[ 0.76  0.84  0.13  1.54 -1.82  0.45 -0.45  0.74  1.83  1.68  0.19  2.44
  2.83  1.09 -0.21 -2.19  3.68  2.94 -0.72 -4.24  1.23  0.65 -6.58 -0.69
 -0.49 -0.41  0.37 -1.61  0.05  1.20  0.05  1.76] : (79).K
[ 0.52  0.72  0.42  1.67 -0.77  0.93  0.98 -0.29  1.44  1.21  0.01  3.71
  2.00  1.32  0.13 -1.18  0.75  1.17 -1.09 -0.61  0.43  2.50 -4.09 -1.30
 -0.46 -3.02  1.64 -0.98  0.19  1.53 -0.64  2.29] : (72).J
[ 0.52  0.08  0.41  0.74 -1.63  0.78  1.02  0.15  1.06  0.71  0.20  2.75
  1.60  0.89  0.19 -1.31  1.57 -0.36 -1.04  1.49  0.83  1.48 -4.18 -1.45
 -1.20 -1.61  1.07 -0.34  0.26  1.67 -0.26  1.31] : (72).U
[ 0.35  0.39  0.27  0.84 -0.76  0.71  0.49  0.06  0.92  0.55 -0.13  3.03
  0.95  0.88  0.19 -0.68 -0.09  1.04 -0.82  0.65  0.65  1.91 -1.76 -1.33
 -0.42 -2.66  1.17  0.03  0.27  0.58 -0.82  0.98] : (72).J
[ 1.05  0.89  0.41  1.20 -1.71  0.65  0.09 -0.18  1.30  1.44  1.09  3.52
  3.03  1.82  0.29 -1.82  1.74  2.23 -1.08 -1.31  1.32  1.61 -6.78 -2.15
 -1.28 -1.65  1.18 -1.28  0.33  2.15 -0.17  1.79] : (72).J
[ 0.65  0.79  0.23  1.14 -1.03  0.87  0.69 -0.49  1.57  1.21  0.52  4.13
  2.24  1.73  0.34 -1.59  2.25  2.24 -0.46 -0.97  1.76  1.84 -6.10 -2.36
 -1.14 -1.67  1.57 -1.13  0.26  1.30 -0.45  1.48] : (72).U
[ 0.40 -0.06  0.46  1.03 -1.16  0.09  0.60  0.51  0.80  0.45 -0.15  2.00
  1.00  0.42 -0.05 -1.32  0.56  0.36 -1.48  0.39  0.07  1.42 -2.23 -0.32
 -0.62 -2.44  0.75 -0.21  0.04  0.77 -0.75  1.29] : (72).J
[ 0.80  0.32  0.16  1.59 -1.17  0.26 -1.91  0.91  1.32  0.97  0.53  0.34
  2.30  1.25 -0.51 -1.34  0.77  1.27 -0.59 -4.03  0.90  0.12 -1.56 -0.81
  0.59 -0.69 -0.20 -0.40  0.17 -0.01 -0.13  1.38] : (79).H
[ 0.21  0.23 -0.04  1.73 -0.73  0.07 -0.99  0.76  1.40  0.86 -0.14  0.53
  0.93  0.42 -0.12 -0.97  1.40  2.33 -0.45 -3.79  0.39  0.69 -1.25  0.10
  0.75 -1.01  0.01 -0.88  0.32 -0.30 -0.35  0.61] : (79).K
[ 0.80  0.61  0.27  0.95 -0.60  0.72  0.52 -0.37  1.36  0.86  0.52  3.24
  1.83  1.33 -0.10 -1.27  0.47  2.55 -0.53 -0.56  1.17  2.09 -5.23 -1.10
 -1.14 -1.41  1.30 -0.89  0.32  1.50 -0.19  1.72] : (72).J
[ 0.66  0.35  0.14  1.16 -1.83  0.40 -0.42  0.60  1.45  1.02  0.42  0.31
  1.85  1.20 -0.81 -1.67  1.45  1.30 -0.77 -2.82  1.28  0.61 -2.02 -0.88
  0.02 -1.19  0.06 -0.62  0.46  0.04 -0.27  1.08] : (79).H
[ 0.39  0.60  0.21  1.16 -1.10  0.24  0.62  0.11  0.67  1.11  0.06  0.98
  1.24  1.16  0.33 -0.84  0.49  0.04 -1.20 -0.73  0.11  1.17 -3.35 -0.73
 -0.27 -1.80  1.18 -0.47  0.43  0.40 -0.70  1.21] : (72).J
[ 0.92  0.69 -0.04  1.41 -1.77  0.58 -1.23  1.02  1.98  0.93  0.11  0.90
  2.49  1.15 -0.37 -1.93  2.22  2.44 -0.13 -3.51  2.02  0.04 -2.70 -1.41
 -0.21 -0.39 -0.53 -0.61  0.44  0.28 -0.05  1.34] : (79).H
[ 0.36  0.33  0.08  1.28 -0.91  0.35 -0.72  1.05  1.15  1.07 -0.12  0.30
  1.21  0.45 -0.40 -1.67  1.60  2.67 -0.83 -3.70  0.19  0.39 -4.00  0.16
 -0.41 -0.16  0.14 -0.75  0.22  0.10 -0.58  1.09] : (79).K
[ 0.34 -0.55  0.06  0.91 -0.76  0.39 -0.64  0.66  0.71  0.66 -0.05 -1.46
  0.52  0.44 -0.94 -0.65  0.56 -1.01 -0.21 -1.83  0.16 -0.08  2.40 -0.58
  1.76 -1.10 -0.17  0.03  0.47 -1.29 -0.17  1.46] : (79).H
[-0.12  0.43  0.17  0.48 -0.65  0.40  0.84  0.09  0.53 -0.22 -0.22  0.61
 -0.83 -0.08 -0.27 -0.56 -0.43 -0.62 -0.58  1.39  0.15  1.57  3.17 -0.10
  0.70 -2.38  0.83 -0.18 -0.17 -0.44 -0.58  0.52] : (72).J
